Here is a tiny trained network, its code and every weight. The questions are about switching its units off for an input and a class, where a switched-off unit gives its printed mean instead of its output.

import numpy as np


def w(rows, s, z=0):
    codes = np.array(rows[::2]) - 128.0
    scale = np.full(codes.shape[1], s)
    scale[-1] = z or s
    return codes * scale


def f(y):
    return np.maximum(y, 0)


def log_softmax(a):
    a = a - a.max(-1, keepdims=True)
    return a - np.log(np.exp(a).sum(-1, keepdims=True))


def net(x, mask):
    res = np.array(x, float).reshape(1, 5) / 4 @ E
    y = f(res @ A[0][:, :-1].T + A[0][:, -1])
    res = res + np.where(mask, y, B[0][:, -1]) @ B[0][:, :-1]
    return log_softmax(res[-1] @ U[:, :-1].T + U[:, -1])


A, B = {}, {}
E = w([
[27,83,82,159],'x0',
[155,149,91,6],'x1',
[77,136,198,112],'x2',
[160,255,114,174],'x3',
[109,154,164,125],'x4',
],0.0086)
A[0] = w([
[69,27,132,84,164],'n1',
[128,139,155,93,91],'n2',
[9,106,115,121,178],'n3',
[114,164,181,111,98],'n4',
[112,162,83,148,90],'n5',
[193,92,109,166,185],'n6',
[122,144,153,131,12],'n7',
[93,122,139,200,253],'n8',
[179,139,155,178,92],'n9',
[180,97,176,196,211],'n10',
[212,173,126,135,199],'n11',
[155,116,132,63,206],'n12',
[150,213,198,120,146],'n13',
[82,180,97,185,237],'n14',
[64,156,97,151,188],'n15',
[152,169,55,93,137],'n16',
[110,163,110,127,50],'n17',
[131,103,136,196,211],'n18',
[114,77,106,53,189],'n19',
[140,99,142,150,38],'n20',
],0.013,0.0051)
B[0] = w([
[217,63,105,203,255],'n1',
[120,131,193,147,151],'n2',
[97,44,130,193,232],'n3',
[103,170,204,103,161],'n4',
[52,131,66,75,157],'n5',
[210,196,210,131,182],'n6',
[181,62,190,147,130],'n7',
[66,145,131,182,226],'n8',
[153,194,103,181,171],'n9',
[143,209,145,240,205],'n10',
[154,193,125,62,235],'n11',
[209,131,198,101,217],'n12',
[105,185,178,85,220],'n13',
[38,199,94,135,217],'n14',
[28,150,122,144,190],'n15',
[119,123,61,2,210],'n16',
[111,159,161,64,138],'n17',
[118,135,102,237,201],'n18',
[217,75,185,166,231],'n19',
[129,104,66,198,135],'n20',
],0.008,0.0099)
U = w([
[135,105,128,188,185],'0',
[160,165,222,101,131],'1',
[77,95,93,164,2],'2',
[95,158,10,40,55],'3',
[191,204,151,179,84],'4',
[246,113,134,18,132],'5',
[249,1,118,145,182],'6',
],0.0087,0.0047)

Each question gives the input, the list of numbers given to net, and the class t.
The units are the neurons (one row each of A and B). Each row of codes is followed by its name. A weight is (code - 128) times the scale printed after its matrix; where a second scale follows, it is the last column's (A, B and U).
mask holds one flag per neuron, in row order. A switched-off neuron (its flag False) gives its mean, the last column of its row in B, instead of its output. The means were averaged over made-up inputs and are rounded, as every weight is.
A unit's drop is (log p(t) with every unit on - log p(t) with that unit switched off) / (log p(t) with every unit on - log p(t) with every unit switched off).
The circuit of an input: a set's keep is (log p(t) with only the set's units on - log p(t) with every unit switched off) / (log p(t) with every unit on - log p(t) with every unit switched off). Starting from the 12 units with the biggest drops (on a tie, the unit counted first), units are removed one at a time, each time the one whose removal leaves the highest keep (on an exact tie, the one counted first), for as long as the keep stays at least 0.8.
units of the circuit, in order: the units of the circuit, biggest drop first
top k neurons: the k neurons with the biggest drops, biggest first
drop when u is switched off: that unit's drop, to one decimal
input [1,7,-4,4,6], class 3: units of the circuit, in order : [n16]
input [-7,2,1,7,5], class 1: units of the circuit, in order : [n13 n1]
input [3,7,-2,0,-3], class 5: units of the circuit, in order : [n16 n12]
input [-5,3,5,-7,8], class 6: units of the circuit, in order : [n1 n19]
input [2,0,8,6,0], class 2: units of the circuit, in order : [n12 n6 n19]
input [-4,6,8,-5,1], class 6: top 3 neurons : [n1 n19 n11]
input [-2,7,1,-5,-4], class 6: top 2 neurons : [n19 n1]
input [-5,3,-2,-4,-1], class 5: units of the circuit, in order : [n3 n18 n8]
input [2,3,-8,-2,7], class 6: units of the circuit, in order : [n13 n14]
input [-7,0,-2,-3,3], class 5: units of the circuit, in order : [n8 n18]
input [-6,-3,-5,-3,-6], class 4: units of the circuit, in order : [n10 n6]
input [-7,3,8,4,-4], class 5: top 3 neurons : [n8 n14 n11]
input [-5,-4,-8,-3,-8], class 4: drop when n10 is switched off : 0.1
input [4,1,0,6,-7], class 3: drop when n8 is switched off : 0.0
input [3,-2,-8,5,6], class 3: drop when n14 is switched off : 0.1
input [5,-2,5,-4,-3], class 6: units of the circuit, in order : [n1]
